Below are the code and all the weights of a small trained network. Each question names an input and a target symbol and asks about switching units off, where a switched-off unit gives its printed mean instead of its output.

import numpy as np


def w(rows, s, z=0):
    codes = np.array(rows[::2]) - 128.0
    scale = np.full(codes.shape[1], s)
    scale[-1] = z or s
    return codes * scale


def f(y):
    return y / 2 * (1 + np.tanh(0.7978845608 * (y + 0.044715 * y**3)))


def softmax(a):
    e = np.exp(a - a.max(-1, keepdims=True))
    return e / e.sum(-1, keepdims=True)


def log_softmax(a):
    a = a - a.max(-1, keepdims=True)
    return a - np.log(np.exp(a).sum(-1, keepdims=True))


def net(x, mask):
    ids = ['ΘΞαβγδεημσφψ'.index(c) for c in x.split()]
    T = len(ids)
    res = E[ids] + P[:T]
    u = 0
    for l in range(2):
        q, k, v = (res @ M[l].T for M in (Q, K, V))
        z = softmax(np.where(np.tri(T) > 0, q @ k.T / 2**0.5, -1e9)) @ v
        res = res + np.where(mask[u], z, O[l][:, -1]) @ O[l][:, :-1]
        u += 1
        y = f(res @ A[l][:, :-1].T + A[l][:, -1])
        res = res + np.where(mask[u : u + 8], y, B[l][:, -1]) @ B[l][:, :-1]
        u += 8
    return log_softmax(res[-1] @ U[:, :-1].T + U[:, -1])


Q, K, V, O, A, B = {}, {}, {}, {}, {}, {}
E = w([
[100,91,111,99,132,162,167,81,161,146],'Θ',
[129,160,116,215,165,120,96,181,209,145],'Ξ',
[130,122,96,217,164,65,231,183,156,148],'α',
[118,111,109,165,155,49,145,238,149,125],'β',
[162,138,81,251,199,139,176,157,168,211],'γ',
[144,90,94,178,52,70,191,206,170,131],'δ',
[200,177,160,49,132,166,203,129,97,225],'ε',
[186,168,144,76,81,167,32,235,91,164],'η',
[129,100,127,54,103,70,250,194,106,153],'μ',
[169,116,113,73,83,153,152,125,133,204],'σ',
[97,125,122,61,216,164,123,63,155,169],'φ',
[138,144,108,173,59,155,97,159,163,109],'ψ',
],0.016)
P = w([
[149,250,92,145,111,69,124,128,141,210],'0',
[122,94,166,71,209,143,105,127,245,112],'1',
[58,162,59,171,54,166,117,55,82,129],'2',
[188,149,47,98,119,141,91,90,127,28],'3',
[109,69,161,195,139,207,189,163,203,122],'4',
[82,200,27,175,79,183,123,122,73,141],'5',
[195,166,46,130,125,169,102,108,121,23],'6',
[122,33,149,156,99,210,96,194,178,248],'7',
[78,231,8,181,95,201,130,166,72,149],'8',
[206,186,45,142,126,176,115,95,135,42],'9',
],0.014)
Q[0] = w([
[172,8,192,143,125,154,102,146,134,140],'0.h0',
[255,76,248,169,137,66,97,54,146,79],'0.h0',
],0.0083)
K[0] = w([
[116,106,249,110,107,100,174,125,129,122],'0.h0',
[96,126,120,62,137,36,186,99,90,131],'0.h0',
],0.011)
V[0] = w([
[121,75,123,58,161,107,203,158,1,131],'0.h0',
[119,141,82,52,44,208,145,169,143,117],'0.h0',
],0.0059)
O[0] = w([
[161,83,177,168,87,102,172,50,62,140,1],'0.h0',
[122,6,109,95,124,127,75,81,107,120,214],'0.h0',
],0.014,0.0051)
A[0] = w([
[114,143,76,115,93,159,117,39,2,87,108],'0.n0',
[190,100,194,71,76,181,122,205,185,170,133],'0.n1',
[155,90,107,169,135,127,126,197,202,129,196],'0.n2',
[194,97,48,128,146,144,158,91,154,70,192],'0.n3',
[13,153,152,89,144,79,215,68,27,122,3],'0.n4',
[135,136,160,90,134,162,133,129,168,214,126],'0.n5',
[105,123,142,97,57,139,206,207,163,177,128],'0.n6',
[64,107,86,115,133,125,111,162,70,208,96],'0.n7',
],0.0082,0.0043)
B[0] = w([
[76,209,130,97,129,117,188,181,164,167,162],'0.n0',
[77,91,172,117,154,85,100,174,122,59,212],'0.n1',
[146,119,161,83,131,150,138,161,131,150,253],'0.n2',
[110,142,137,12,155,104,86,164,109,118,218],'0.n3',
[47,167,119,69,46,126,168,200,114,60,133],'0.n4',
[74,133,58,128,145,127,111,156,216,89,181],'0.n5',
[134,166,143,140,105,188,74,145,152,118,209],'0.n6',
[56,120,139,155,87,119,73,96,114,110,190],'0.n7',
],0.011)
Q[1] = w([
[134,78,173,142,157,216,178,114,159,75],'1.h0',
[16,87,177,254,68,139,100,98,156,180],'1.h0',
],0.0094)
K[1] = w([
[119,110,162,118,148,85,184,117,189,104],'1.h0',
[121,79,159,104,191,254,152,145,58,118],'1.h0',
],0.0091)
V[1] = w([
[108,90,1,149,150,180,139,67,174,125],'1.h0',
[91,78,76,133,27,125,11,130,116,79],'1.h0',
],0.0099)
O[1] = w([
[142,21,54,49,92,250,143,209,61,237,131],'1.h0',
[166,104,98,174,18,174,221,102,243,126,248],'1.h0',
],0.013,0.016)
A[1] = w([
[179,20,241,83,191,207,146,136,163,153,2],'1.n0',
[172,153,88,137,103,165,176,116,214,42,107],'1.n1',
[120,131,167,101,238,34,88,171,178,176,207],'1.n2',
[95,145,229,201,179,67,101,1,68,85,177],'1.n3',
[228,166,77,65,143,152,74,134,71,27,172],'1.n4',
[79,205,44,141,90,115,89,145,59,184,130],'1.n5',
[185,150,40,134,48,186,131,114,44,162,50],'1.n6',
[97,59,140,62,176,89,138,156,187,94,77],'1.n7',
],0.0067,0.0055)
B[1] = w([
[99,105,98,218,45,37,144,101,122,112,159],'1.n0',
[102,93,103,145,220,77,110,168,75,156,252],'1.n1',
[117,76,129,95,35,120,125,104,112,53,185],'1.n2',
[202,72,87,74,166,244,137,97,77,119,159],'1.n3',
[62,122,161,192,122,136,133,126,229,145,158],'1.n4',
[86,130,139,182,170,101,138,44,161,163,149],'1.n5',
[189,192,204,123,132,36,55,90,83,79,185],'1.n6',
[167,254,143,202,148,168,112,122,107,184,172],'1.n7',
],0.0098,0.037)
U = w([
[101,130,116,45,55,207,197,144,191,158,254],'Θ',
[117,119,78,21,199,190,102,234,124,158,143],'Ξ',
[135,192,115,160,162,66,130,86,118,91,71],'α',
[140,42,189,146,176,119,125,60,122,166,182],'β',
[128,254,119,206,182,113,94,123,71,186,108],'γ',
[153,129,97,89,78,156,142,103,192,99,132],'δ',
[141,184,202,128,155,39,161,77,226,166,59],'ε',
[87,64,105,123,110,109,175,98,191,123,116],'η',
[28,131,125,82,130,69,159,158,86,117,82],'μ',
[172,159,189,160,47,100,144,15,204,165,165],'σ',
[113,190,137,84,81,117,151,125,209,117,111],'φ',
[134,61,72,52,122,109,100,169,97,156,119],'ψ',
],0.0073,0.0086)

Each question gives the input, a string of symbols that net reads in full, and the target symbol t.
The units are the heads (2 rows each of Q, K, V and O) and the neurons (one row each of A and B). Each row of codes is followed by its name. A weight is (code - 128) times the scale printed after its matrix; where a second scale follows, it is the last column's (O, A, B and U).
mask holds one flag per unit, layer by layer, with each layer's heads first. A switched-off unit (its flag False) gives its mean, the last column of its rows in O or B, instead of its output. The means were averaged over made-up inputs and are rounded, as every weight is.
A unit's drop is (log p(t) with every unit on - log p(t) with that unit switched off) / (log p(t) with every unit on - log p(t) with every unit switched off).
The circuit of an input: a set's keep is (log p(t) with only the set's units on - log p(t) with every unit switched off) / (log p(t) with every unit on - log p(t) with every unit switched off). Starting from the 12 units with the biggest drops (on a tie, the unit counted first), units are removed one at a time, each time the one whose removal leaves the highest keep (on an exact tie, the one counted first), for as long as the keep stays at least 0.8.
units of the circuit, in order: the units of the circuit, biggest drop first
k most important neurons: the k neurons with the biggest drops, biggest first
top k neurons in layer l: the k neurons of layer l with the biggest drops, biggest first
input σ μ σ σ Θ σ η η μ, target η: units of the circuit, in order	0.n7; 1.h0; 1.n1
input σ μ ε γ σ, target β: units of the circuit, in order	0.h0; 1.h0; 1.n3
input μ α σ δ ψ β φ ψ, target γ: top 2 neurons in layer 0	0.n2; 0.n1
input α Θ δ μ σ, target Θ: units of the circuit, in order	1.n6
input γ σ μ μ σ, target η: top 2 neurons in layer 1	1.n6; 1.n0
input α η μ φ μ ε μ Θ σ γ, target β: 4 most important neurons	1.n4; 1.n2; 1.n3; 1.n5
input Θ η σ σ σ, target ε: units of the circuit, in order	0.n1; 1.h0
input γ μ η ψ μ μ Θ μ μ, target ψ: 3 most important neurons	1.n1; 0.n7; 1.n7
input β σ σ σ β Θ, target Θ: 3 most important neurons	1.n1; 0.n0; 1.n6
input σ σ σ α η μ σ η, target ε: units of the circuit, in order	0.n1; 1.h0
input ψ σ η μ, target Ξ: units of the circuit, in order	1.n2; 1.n0
input γ σ γ γ, target μ: units of the circuit, in order	1.h0; 1.n2; 0.h0
input σ μ η ε Θ σ Θ Ξ, target Θ: units of the circuit, in order	1.n1; 1.n6
input η σ σ σ Θ η ψ, target η: units of the circuit, in order	1.h0; 1.n1; 1.n6; 0.h0
input μ β Θ σ δ μ α Ξ σ Θ, target α: 3 most important neurons	0.n4; 0.n3; 1.n3
input Ξ σ Θ μ μ σ σ, target φ: top 2 neurons in layer 1	1.n1; 1.n2
input μ φ ψ, target ψ: top 3 neurons in layer 1	1.n1; 1.n6; 1.n7
input σ β Ξ μ μ, target δ: top 3 neurons in layer 1	1.n1; 1.n3; 1.n2
input μ β σ γ σ, target δ: top 2 neurons in layer 0	0.n7; 0.n6
input σ σ μ δ σ γ γ σ σ, target γ: units of the circuit, in order	1.n2
input σ γ σ δ η μ δ γ, target ε: top 3 neurons in layer 1	1.n1; 1.n2; 1.n3
input σ Ξ σ μ Θ φ Ξ γ, target Θ: units of the circuit, in order	1.n1; 1.h0
input σ μ β μ σ ε ε, target ψ: top neuron in layer 1	1.n1
